A = [-4.08,  4.91, -7.79,  7.26, -4.51,  6.24,  5.35, -3.66, -1.54]
A[0]	-4.08
A[7]	-3.66
A[8]	-1.54
A[5]	6.24

arr = [325 647 911 637 322 185 176 176 168 201 164 200 185 191 180]
arr[0] -> 325
arr[7] -> 176
arr[-4] -> 200
arr[1] -> 647
arr[3] -> 637
arr[5] -> 185

W =
510,369,358,102,766,248,205,328
695,883,705,742,525,756,828,731
W[0,-8] = 510
W[1,-2] = 828
W[0,1] = 369
W[-2,2] = 358
W[-1,1] = 883
W[:, 4] = [766, 525]

data =
+1.17,-0.82,+1.62,-6.63,-2.20,-6.62
+1.15,-0.82,+1.62,-2.73,-1.38,-2.74
+1.15,-0.82,+0.73,+1.18,-1.38,+1.54
+0.29,-0.82,+0.45,+2.88,-0.07,+2.53
+1.15,-0.82,+1.62,-3.21,-1.38,-3.00
+1.15,-0.82,+1.62,-6.45,-1.69,-6.72
-1.10,-0.24,-0.61,+5.31,+1.32,+5.60
+0.56,-0.79,+0.82,+2.16,-0.10,+2.49
+1.15,-0.82,+1.62,-5.31,-1.38,-5.32
+1.15,-0.82,+1.62,-3.21,-1.38,-3.00
+0.45,-0.82,+0.88,+1.72,-0.34,+2.16
+1.15,-0.82,+1.62,-3.21,-1.38,-3.00
+1.15,-0.82,+1.62,-4.80,-1.38,-4.98
+1.15,-0.82,+1.62,-3.21,-1.38,-3.00
data[0][0] -> +1.17
data[5][1] -> -0.82
data[:, 5] -> [-6.62, -2.74, +1.54, +2.53, -3.00, -6.72, +5.60, +2.49, -5.32, -3.00, +2.16, -3.00, -4.98, -3.00]
data[:, 3] -> [-6.63, -2.73, +1.18, +2.88, -3.21, -6.45, +5.31, +2.16, -5.31, -3.21, +1.72, -3.21, -4.80, -3.21]
data[11][2] -> +1.62
data[6][2] -> -0.61
data[12][4] -> -1.38
data[5][0] -> +1.15
data[10] -> [+0.45, -0.82, +0.88, +1.72, -0.34, +2.16]
data[13][3] -> -3.21
data[1][3] -> -2.73
data[4][1] -> -0.82
data[5][2] -> +1.62
data[:, 4] -> [-2.20, -1.38, -1.38, -0.07, -1.38, -1.69, +1.32, -0.10, -1.38, -1.38, -0.34, -1.38, -1.38, -1.38]
data[2] -> [+1.15, -0.82, +0.73, +1.18, -1.38, +1.54]
data[:, 0] -> [+1.17, +1.15, +1.15, +0.29, +1.15, +1.15, -1.10, +0.56, +1.15, +1.15, +0.45, +1.15, +1.15, +1.15]
data[8][1] -> -0.82
data[12][5] -> -4.98
data[8][2] -> +1.62
data[7][0] -> +0.56
data[7] -> [+0.56, -0.79, +0.82, +2.16, -0.10, +2.49]
data[7][3] -> +2.16
data[1][1] -> -0.82
data[13][2] -> +1.62
data[0][3] -> -6.63
data[1][0] -> +1.15
data[12][1] -> -0.82
data[13][5] -> -3.00
data[:, 2] -> [+1.62, +1.62, +0.73, +0.45, +1.62, +1.62, -0.61, +0.82, +1.62, +1.62, +0.88, +1.62, +1.62, +1.62]
data[12] -> [+1.15, -0.82, +1.62, -4.80, -1.38, -4.98]
data[4][5] -> -3.00
data[6] -> [-1.10, -0.24, -0.61, +5.31, +1.32, +5.60]
data[12][2] -> +1.62

B =
[[-2.80 +1.59 -2.64 +1.36 -1.98 +0.11 -3.12 +1.52 -2.89 +2.50]
 [+0.13 +0.33 +2.02 +2.49 -3.09 -2.89 +0.14 +0.70 -3.52 +1.82]
 [-2.80 -2.30 -1.00 -0.87 -0.91 -1.17 -1.17 -0.37 +0.56 -0.87]
 [-1.31 -1.96 +3.19 +3.90 -2.69 +2.93 -1.34 -1.99 -1.58 +0.41]
 [-2.40 +2.26 -1.67 +1.15 -3.22 +0.24 +0.37 -0.45 -2.96 +3.85]
 [+2.90 +2.24 +2.03 -2.48 -5.09 +2.11 +1.23 +1.61 -3.16 -1.87]
 [+2.47 +1.71 +2.37 -0.92 -5.69 +1.70 +1.74 +1.45 -3.38 -2.22]
 [-0.90 -3.18 -1.18 -1.84 -1.91 -1.09 -1.04 -0.22 +0.72 -2.77]]
B[0][0]: -2.80
B[0][3]: +1.36
B[2][8]: +0.56
B[4][1]: +2.26
B[:, 6]: [-3.12, +0.14, -1.17, -1.34, +0.37, +1.23, +1.74, -1.04]
B[5]: [+2.90, +2.24, +2.03, -2.48, -5.09, +2.11, +1.23, +1.61, -3.16, -1.87]
B[:, 2]: [-2.64, +2.02, -1.00, +3.19, -1.67, +2.03, +2.37, -1.18]
B[5][8]: -3.16
B[3][2]: +3.19
B[1][0]: +0.13
B[0][5]: +0.11
B[5][2]: +2.03
B[0]: [-2.80, +1.59, -2.64, +1.36, -1.98, +0.11, -3.12, +1.52, -2.89, +2.50]
B[3][0]: -1.31
B[1][4]: -3.09
B[5][3]: -2.48
B[5][9]: -1.87
B[6]: [+2.47, +1.71, +2.37, -0.92, -5.69, +1.70, +1.74, +1.45, -3.38, -2.22]
B[7][5]: -1.09
B[5][4]: -5.09
B[5][1]: +2.24
B[2][4]: -0.91
B[6][1]: +1.71
B[7][0]: -0.90
B[5][6]: +1.23
B[6][7]: +1.45
B[6][6]: +1.74
B[7][7]: -0.22
B[3][4]: -2.69
B[7][3]: -1.84
B[4]: [-2.40, +2.26, -1.67, +1.15, -3.22, +0.24, +0.37, -0.45, -2.96, +3.85]
B[6][3]: -0.92
B[1][1]: +0.33

grid = [-1.49 -3.06 -5.71 -0.15]
grid[-4] -> -1.49
grid[2] -> -5.71
grid[-3] -> -3.06
grid[-1] -> -0.15
